Each row has a class, written as a number after it.
[-12 -33 -15 -23  -4   4  21  30 -21 -11   3  27  19  25   4  32 -30  10
  20  17  -1 -35  21 -34 -20  67  45 -65   8  41 -22  43   1  37  -3 -86
 -55  15 -22  33 -24 -23 -11]	4
[  7  -4  -4  34  10   8 -27 -18  52  23 -21  49  22  -3 -17   0   9   1
   2  -6  -9  13  -2  27  31 -51 -27  21 -19 -22  13 -16 -11 -11 -16 -31
 -23   4 -62   1  20   0 -12]	2
[ -8   2   3  11  19 -10 -11 -15  -9  10   4  30  12  -7  17   6   9  -4
   6  11 -10  15  -1  -7  17 -14 -21 -22  -9   6 -25  20   9 -35 -38  16
 -18   0  13 -10  21  -7  -4]	6
[ 15 -23 -19  -4 -26  22  -8 -29  33  26 -15 -51  -5   3 -31   0  53  35
  28  -3   3  -2  12  25 -14  40  22  11   6 -15   9  23  13 -18  39  -5
 -62  -4  -4  31 -32 -25  54]	8
[ -8  16 -49  -1 -18 -14  -5 -38  45  36  42 -20   9 -29  -2  14  22 -19
  43  12 -35  21 -24  24  24  14   6 -11  -8  22  -3  13 -17 -22  41  -6
 -14 -14  43  17  -1 -22  20]	2
[ -5  20 -55  -3   1 -10   0  14  41   7 -15  31  -1 -12 -15 -48 -16  23
 -10  17 -11  16 -22  23 -12  -6  -7  36  20  -7  -8  33 -28  49   6  -6
 -45  20  15  18  -5  11  18]	7
[-20   6  31  -7  12  15  13  32  31   7 -39 -37 -14  -4   1  28  -5  20
  -3 -12  37  -8 -17  -6  15   2 -16 -14  -3   6 -37  11  27   3 -67   4
 -11 -23  -7  -9  -9 -21  25]	6
[-20  24  -8  -6   2  -6  -2   9  18 -20 -16 -19   3   2  -6   9 -23  -4
 -30  12  -6 -15   8  15   3  -1 -23 -12   7   7 -41  19  11  -3 -12   8
  28   6  16 -15 -45  22  32]	3
[-13  -3 -38  -3 -32   5  23  -4  34 -11 -24  65   7  -9  -6 -16 -26 -23
  -8  -7 -26  16 -18   0   4   5 -28   1  -4  -6  -7 -24   8 -12 -37   5
 -10 -10 -15  25  -9 -10  12]	3
[ 18  20  30  16 -29  13 -13  13  40  -5 -40  30  12  12  28  42   5 -18
  -2   1  10  13   8  12  39 -29 -28 -41   0   9  -8 -21  -8 -24   6  28
  16  -7  14   4   3  -5 -10]	1
[ 10 -13   8   2   8 -13  -8  36  33   4  42 -16  11 -25 -16 -17  24   0
  11   4  -8 -18 -10 -13   7  24   1 -25 -25  20 -19   3 -10  36  -3 -32
 -62 -16  20  10  -3 -30  27]	1
[  8   9  70   7 -22   7 -14  32   3 -30  14 -10  22 -10   8 -27   9   5
   1  16 -15  22  -6  -2   9 -19  33   4 -26 -10   3  -1 -10  25  -2 -21
  22   3  -5  -4  23 -10 -51]	0
[ -9  -4 -40   3 -43  31   3  -1  29   1   8 -44   9 -11 -18  -2 -24  46
 -21   4 -19  18   2  13  64 -47  33  15  11 -17 -34  48  13  33  26 -29
  -6   5  49  -1   1  -7  28]	1
[ -4  -7   7  23  -8  18 -16  10  26   0  23  49  13   1   0 -23  38  10
  14  14   4   3 -27   7  33 -40  19   1 -28   0  -7   4  19 -23  -4 -11
 -33  -5  -5  18  25 -10 -48]	6
[-18  42 -33  27   7 -30   5 -21 -12  21  17  55  -5  -4 -10   4   3 -33
 -13  -4 -21 -15 -29  26  33 -32 -60  27 -27  33 -25  32 -23  42 -16  14
 -13   4 -43   9  10   3 -21]	5
[ 10  -5 -17   2 -42  17  29  14  34  11  -2  63   5  12 -15  41 -21 -19
   6  -9  -4  19 -40  -6   1 -40  12 -18 -28  10   3  22  18 -13 -58 -16
 -22   3  -4   3 -35   5   4]	8
[-21  10 -22  -8 -41   3  29   4  25  12   8  45   8  -5   5   2 -22  -2
  -5  -1   6  19 -46  -9  29 -49  -1 -12 -15 -13 -11   5  20 -17 -33 -15
  10   6  27   9  14  -3 -46]	3
[-18  39  -4   9  27 -15 -16  -9  21   9  -6 -14   4  -6  -8 -11 -13   6
  -5   8  -2  -5  10  17   3 -27 -20  17  -6  -6 -38  12   8   6  -6  15
  11  20  27 -16   0  29 -21]	0
[-34  41 -41  42 -33  19   9  14 -13 -29   5  -6   1 -29 -22 -39   9 -10
 -19  36 -24  34  -2  14  20  32 -41  29  -6  -1   2  39 -12  62  69  24
 -44  -9  24   5   1 -29 -36]	3
[  8  45 -21  17   6   1  12  23  -6  11   6  67  24   4  -6  16  -3   4
  33   0  24  20 -31  18 -14 -10 -33   2  44  -6  -1  34  13 -16 -22  -4
 -12  22  14 -36 -18  25 -35]	0
[ 18  14   1  34   2  26 -16  32  22  24   7   8  21   4  15  18  27  22
  24   6  -5 -16 -10  -2  21   4  -5 -18  -4  13   9  -5   8 -12 -20 -11
 -92  14  -5 -10  -3 -12  26]	0
[-11 -11 -38  24  -9 -20   9 -15 -24 -30  13 -36  24  -4  31 -27 -29   0
 -10  23 -17  28  -5  37  18 -21 -13  27   3  -5   5 -23 -16  -4 -55 -37
  -7  -9  -7  30  35  13  26]	2
[  9  34  22   2 -29 -24   1   5 -23 -11  18  -6  22  28 -23  37 -10  19
  16  13 -12 -21  19  -8   9 -22  33 -34   8  13 -27  18  -5 -13  30   7
   5  10 -13 -19 -15  -8 -33]	1
[-27  22 -18  33  11   7  35  10 -43  -2  -3   5  10  -5   6 -25 -25  31
 -21   1  -5  -7 -22  -7  29 -21 -25  13  -7  -9 -28  25  30  27 -65 -12
 -11  19 -17   2  18  -9 -34]	0
[  8  -5 -60  14   9 -17   7 -27  28  37 -11  47 -14 -26  19  -4  -2 -11
  18  14  26 -10 -51  29 -13  19   7  -7 -15   3  36  21  -8  -7 -24 -28
 -37 -46 -10  27 -18 -30  62]	2
[ -3   8 -24  -9 -10   7 -13 -17  38  44  -4   4  -1  -6  16   8  13 -16
  25   8 -38 -11 -24  15  54   4  19 -47  -6  29  13  37 -19   5  61  13
  24 -12  -3  15 -35  -4  28]	2
[-17  18 -14  24 -30 -13 -16   2  51  -2   7  -4  23  14  -9   7  11 -30
  18  30 -27  10 -11  45  40 -15  15  21 -12 -16 -20  -7 -31 -22  33  26
 -26   7  22  -9 -13  16 -25]	4
[ -7  11  23  22 -14   5  14  55  46  11 -14  49 -16  -1  19 -19  15  10
  12  -3  -4  14 -36 -41  15   8  24  -2  -2   1  11  -3   7  12 -21  17
 -50 -13   7   3 -21 -31 -39]	1
[ 10 -18  10  14  13  -2  15  33 -14 -29 -15  17  13 -10  36 -30  30 -21
  -3 -24   3  29  -3 -22   4  28 -41  12   0   9 -12  -8  14  10 -58   0
 -28 -14 -11  -7  -7 -21  37]	7
[-19  33 -16  31 -52 -13  -3  -9  28  40 -14   9  -2 -11   2 -23   8  54
   6  19 -13  30 -25  36  44 -22  -6 -10   0  16  27  45 -19  51  18  -7
 -41  -1 -27  43  38  20 -21]	3
[ -4 -10 -31  11 -15  48   1 -23  -5   1   9 -10  -5  -6  12  27   3 -13
 -10   1   7  11  -2  14   4  -7 -19  24  -6  12   5  -9  25   2  -1 -52
 -25  -6  -1 -10  -5  -7  -7]	2
[ -5 -27  25   4   0  11  -8 -18 -31  19  -3  -3  -9  -1  33   9  19  15
  15   3   0  19 -21 -35  20 -21  13 -29  -4   0   9  -3  17 -16 -71 -33
  20  21 -11  -7  20   0  19]	9
[  1  -3 -46   4  21 -28 -13   8  66 -10 -21  18   9  -3   8  67  -9   0
 -12   0 -16  20  17  -1 -17  47 -28 -12   0   4 -13 -28   0  23   6 -31
 -18  12  47   1   0  -6 -16]	0
[  8  -2  23  18 -37  16   9 -10 -20   0   2  -9   8 -15  16  -7  10  -9
 -11   6   5  21  -9 -12  35 -12 -25   9 -17   6  -6  -6  17   4 -51 -19
 -21 -15   7 -10  20  -8  25]	1
[ 15  13  30 -17  -8 -21   5 -11 -13 -17  30 -46  -3   6  -9  18   1 -20
  19  16 -13 -40  -2  30 -27  52  34  10  38  25 -18 -28 -19 -20  22   2
  29  -1 -18 -10  -9  -8  33]	4
[ 32 -72  66   0 -55  26 -11 -15  -6  -1  -2 -78  21  42  13 -22  42   5
 -25 -24  -5  15  19  28  23 -12  27  13 -18 -28 -15  -2  24  -1  21  -6
 -30 -10 -20 -25 -21  18   2]	1
[-11  21  13  32  19  14  -3 -18 -35 -25  10   2  18   4   5 -20  -7  -6
 -28  31  15  -6   0  22  20 -20 -33  16   9   2  -2  20   5 -12 -40 -29
   8  14  10  -6  31   4  32]	5
[-20  15  10 -23  -4  -1   9 -25  10  19  -3  -2 -10  11 -19  20  -9 -24
 -18   8  -4 -12 -14  -2  -8  23 -12  -2  -6  16   1   9   6   4  -3 -12
  31   6  18  -4 -16   8  -5]	5
[-24 -14 -38   6 -33   7  11  16  16   7  24 -17  14   2 -49   0   1   6
  -9   8 -29 -14  -3   1  28  26 -12  17 -11   1  35 -33   0  42  21 -50
 -11   2 -35  28  14  14 -27]	3
[ -2   6  27  28   8 -13   0 -33 -38  27   2  50 -16  -7  16  -3  21  31
  21 -29  -4  10  -7 -13  15 -36 -12 -26 -17  18   0  30  16   8 -36 -16
  -1  13 -48  -5  55 -17 -27]	7
[  6 -18  -7 -59 -65 -18  24  -7  43  32 -58 -49  -3  41   0  63  -4   5
 -11  -6  -1  28 -30  10   6   5  19 -15   1   6  16 -10 -14  59   0  -1
 -23  -8  -4   1 -52  12  15]	5
[-36  18 -61   3  -3 -18  11  -5 -29 -22   4  -9   6 -13 -10 -26 -25   2
 -13  -6 -23  16   2  25  12 -10 -43   1  -2  10 -19  35  -2  13 -27   3
 -15  -6  29  29 -13  16  39]	5
[-16  35  15 -24  19 -16  -8 -14  17  -6 -20  -6  -5  -4   9   3   3  -4
  17  19   3 -15  -5 -16 -32  20  -8 -33  18  22 -21 -24  -6 -41 -41   5
  25   8   0  10 -16  -3  28]	9
[-11  -8   7 -34 -37 -17  15   6  53  20  -4  12  15  11 -54 -10 -17  14
  -2 -12 -26  24 -23  13 -14   8  28   1  -6  -8  12  29 -21  47   9 -31
 -22  -5 -23  17 -19  -1 -25]	5
[  1  28   3  27  36  -7 -11  -2 -33  44  16  45   6  -1   9   2  40  -6
  28  35   0 -16  -2 -25  26   9 -26 -17  15  62   2  22  15 -12 -13  19
  -4  17 -12  11   9  21   6]	6
[ 11   0  47   7 -35 -12 -17   2  11  -9 -14  11  -9   4  -1  -3  38  15
  -2  22 -35   7 -39  32 -22  16  43  23   4 -20  55 -30 -36 -21   5  -9
 -18   1 -37 -19 -35  -7 -19]	4
[-29  -1 -32  38 -10  27  13  40 -23  -5 -24 -32   8  -4   5  14   4  19
  12  24 -22  -4  22   2  44  -6  24  23   5 -15 -18  -7 -31  38  -6  16
 -56   5 -41  38  -3 -64 -27]	4
[-11  47 -10   5 -32 -19   0 -12  -3  -7 -12   5 -13   2 -14 -20 -32  -2
  -8  26 -16  -5  11   0  -3  10  -5  -1   1  12 -16 -13   2   3  37  56
  12   3  -4  24  14  18 -17]	3
[ 10   1  59  32 -35  37  13  35 -14 -14   2  -8   0  25  13  -7  21 -12
 -14  -2   4  13   1 -10 -15   8 -13  24   4  15  17 -30  14 -10 -13   2
 -53   4  -5 -16 -14  -1 -41]	1
[ 14  23  18  12 -26  19 -11  -2 -53 -24   2  30 -14  -6  25 -35  28  30
  37   6  26  21 -23   8   0 -54   3   3  15   3  24  11   9 -15 -22 -15
 -12  17   0 -10  28   8  15]	7
[  2 -18 -11  40 -21   6   3  -6 -11 -18   6  24   2  -6  17   9  11   6
 -28 -12  13  17  -9  35   3  -6 -44   0 -11   7   6 -17  34  -3 -46 -33
  -7 -13 -23  13  23  20  -6]	3
[ 11   2   4   8   2   5  -2 -52 -19  25  -2  48 -17  -9  15  -3  -6 -12
   4 -11  22  21 -23 -11 -11 -17 -13   4  10 -23   1  17  11 -33 -12   3
  18  10  -2 -22  48 -16  -5]	9
[-13  34 -49  26  -5 -17 -21 -30   1   0  -9  13  20  10 -11  30   8  25
  -8  11 -18   6  26  16  47 -58 -20  39   3 -11   0  11 -18  -2  20 -30
  15  28 -13 -10  31   6 -14]	7
[  3  14   1  15   1 -17  -9  28  24   8 -26  68   6  20 -10  35  16  16
  26  -3  -5 -11 -14 -26  29  22 -24 -43  -4  21   6 -22  16   3 -39  -9
   4  20 -45   3  -1  26  -7]	7
[-25  17 -30  28 -31  13 -11  -9 -17 -42  -1 -37   5   0   3   3 -15  24
 -28  -7 -37  19  50  15  43 -25 -24  37  15 -26  -3 -24 -13   3  35  -5
  -6  -4   5   5  46 -13 -43]	1
[-13  -8  18  17 -31   5  -4 -12  42  -2  -4 -70  -1  42 -39  47 -19  14
  10   2 -11 -23  41   2  17  22  46 -34 -17   6 -21   9  17   1  61  -6
 -26  -7  22 -23 -16  -9  10]	1
[-18   7 -40   7  -1   1   6   0   3 -13   0   0  21 -18  -4  -7   3 -26
   3   1  -1  13  15  19  12  20 -38   3   1   6 -51   2  16 -17  -9  10
 -30  -7  32  12 -18   7   8]	4
[-15  19 -13  -9  -9 -11  -4  20   8 -20 -14  59   9 -16  32  -7 -18  20
  18   7  -7  51  -1 -14 -16 -44  24 -12  31 -24   2   3   4 -33 -62   2
  -5  -6  18 -15 -20   4 -15]	3
[ 14 -17  42  10 -10  24 -10  -4  33   2  10  16   0  10 -14 -14  20   3
 -10 -27   2 -22  -4   5  23 -21 -10 -16 -20   1 -31 -18  32  -5   6  -9
 -18   2 -14 -10  12   0 -25]	1
[-15  38  11  25 -21  -5  -6 -45 -25  -1 -27 -55 -11   3  13  -3 -23   7
 -16  15 -14  16  22   8  20  -9 -12  40 -14  -4 -18  10  15  11  -6  21
  10   7  11 -27  25  19  10]	0
[ 14  -3 -49  23  -7 -16  -8  25 114  17 -38  82  12   7 -19  -2 -13  30
   2  10   7  25  -8  16  -8  28  -1 -37  14  11 -10  28   7  29  42  -2
 -75  11  23  44 -12   7  16]	3
[ -9  22  13   7  14  25 -18   3   5 -14 -45 -19   3  -6 -28   7  11   4
 -53  -9  -3  13  38 -23  -9 -18 -37  21  -7  -1   2 -20  13  14  18   3
  12   7 -27 -19 -26   1 -10]	9
[ 11  15  49  32  -4  15 -14 -17 -18  -5  -9  47 -14  -9   8 -27  10  -5
 -19  28 -21  12   1 -22  -1  -9   0  54  11  12  21   9  -3   7 -36 -31
   6  15 -24 -31  -4  -2  19]	1
[ 11   7   1  15  24  -1 -10   0  24  21  19  49   5 -12   8 -27  17 -33
  34   1  21  -1   0  15  -3  -6  18  35  23   1 -49  17  12 -32  -7  22
 -19  -1   6  -9 -10   7   6]	4
[  3   1 -49  -8 -44 -32 -12 -56  29 -10 -15  -3   8  -3  -5   0  24 -16
 -36  -9 -66  -3  31  22  15 -18 -11  48 -34  15 -22 -29 -24   1  46   3
 -11 -20 -21  34 -31 -22  12]	1
[-10   0 -27  15   1 -14  -2 -20 -15   1  25 -23   6 -16 -23 -28  50  16
  16   2  -1   4 -33  35  28  -1 -21   6  -7 -10 -13  39   6  -3  14   0
 -14   3  30  16  -8 -26  38]	5
[  4  -6   1  -3  -1  20   8   9  -3  -7 -18  48   5 -10  16  10  -8 -14
 -11  -1  19  19  -9 -21  13   4 -38  -4  -2  19 -24  -2  32  -1 -63 -10
 -13 -15 -11   5  23  -3   5]	6
[  3 -10  38   1  -1  15 -14  10   6 -23 -20  32   4  13  -9  10  37  -9
 -14 -14  -2   2  -4 -10   9  37 -49 -30 -10  13  21 -28  23   4  -4 -21
  -6   5 -17  -1  -6   6 -10]	5
[-16  -8  -8  25  -2  18  11   1 -39  11  -9   8  18  14   1  -4  20   2
 -16   6 -33  37   3   9   6  -9 -21 -13   6  -5  15  24   0  -5   2  33
 -23  25  19  11 -31  -9 -32]	5
[ -3  25  37 -12 -18 -12 -26 -31  26  19  33   6 -15 -21  -3 -16  25  25
  39  24   5  18 -22   9  -8  -9  28 -13 -12  -5  -5  36  -6   6 -23 -25
 -31  -1  -2  -2  43  12 -35]	8
[-13  14 -25   1  12  -1 -18 -29  22 -11  -3  -4  13  25 -35  41  -2 -19
 -21  18 -19 -41  32  24   2  28 -40  -4  -7   0 -15  -8  -5  -5  17 -15
   1  12 -29  -3  -9  28 -20]	8
[ -37  -11 -101   13   24  -17   -7   25   70   39  -17   -4   -4    4
   17   43  -23   20  -18    0  -20   -7    8  -17   60   40    3   -7
   -3   -7  -17   15    0   50   -8   -1  -68  -14   28   31    0  -10
   22]	5
[  1 -14 -38   5 -15 -12  32  -2  -9  -4  -5   5  14  -6  -1  23   0 -14
  11 -10  -4  14 -23  27   1  16 -17   0  13 -18 -25   6 -14 -16  -4   8
 -37   1  14   3 -14 -47   9]	4
[  8   3   5  20  14  -8 -27  -9 -36  -5  34 -46   7 -13   1  17  64  19
  26  14  16 -23  -1  20  -1  15 -26  17 -11  22   1   0  -4  -3  -4 -72
 -31   6 -41   7  -4 -26  15]	2
[-13  19 -34  -1  -8 -18 -11 -17  14  29   2  19   7 -17  -7  14  28  19
  34 -10  -4  13   9  26  -6   4  -1   9  20   5  -9  15  -6 -24   6 -15
 -41  -3  -4  13 -14   5 -17]	4
[ -8 -12   4 -12  26 -13  21 -31  41  27  -8 -28 -11  21  20   0 -64  11
  -6   7  23  22  -8 -32 -28   2  62 -32  35  -7 -13  19  33 -25 -28  -3
  13  10  71 -32  21  12  43]	9
[  5 -10   8  38  -5   9 -36  34   5 -18  23   8   6   4  32   3  45  50
  -4  12 -24  -3   8 -10  35   6  35  -5 -13  -7   5 -24   6   6   1 -20
 -30  12 -24  19  40 -16 -50]	7
[-32  20  -3  28 -17   8  -3 -25  25  -1 -13  42  16  12 -26  22 -30  32
  11  29 -29   5 -18  -1  85 -88  10 -36 -28   7  -2  39  -8   3 -11 -37
   6  26  -8  -5  59 -18  -7]	6
[  3   6   2  29  -5 -19  -1 -23  24   7 -17  16  14  -9 -16  30 -17   2
  27 -15  18  31   3   7  11 -18 -15 -37 -13   1 -16  26  -2 -16 -25 -12
   6  -9 -14   8  43 -25  43]	9
[ -8  45   6   9   1 -18 -39 -23  37  -3  -6 -47   5 -13 -35 -13  20  -2
  -9  16  -4  18  38  25  -8 -25 -48  77 -25   2 -65   0 -21  16  57  -4
 -21  33  -5  20  12  -4 -47]	2
[-17 -14 -32 -17 -18 -19  14 -28   9 -20 -33 -53  17   0  31 -27 -45  -3
 -39  12 -19  38   4  13  31 -15  -3   9   2 -21  14 -11  -7 -15   2 -18
  59  -8  43  32  15  15  27]	2
[  8  39  40  11  -5 -11 -17   8  39 -10   5 -14   3 -14   5 -17  22  10
  19   9 -10  24 -37  11  29 -53  -5  11  -5   8 -28 -14  -6 -17  -9  13
   4  20   5 -10   4  -9   0]	2
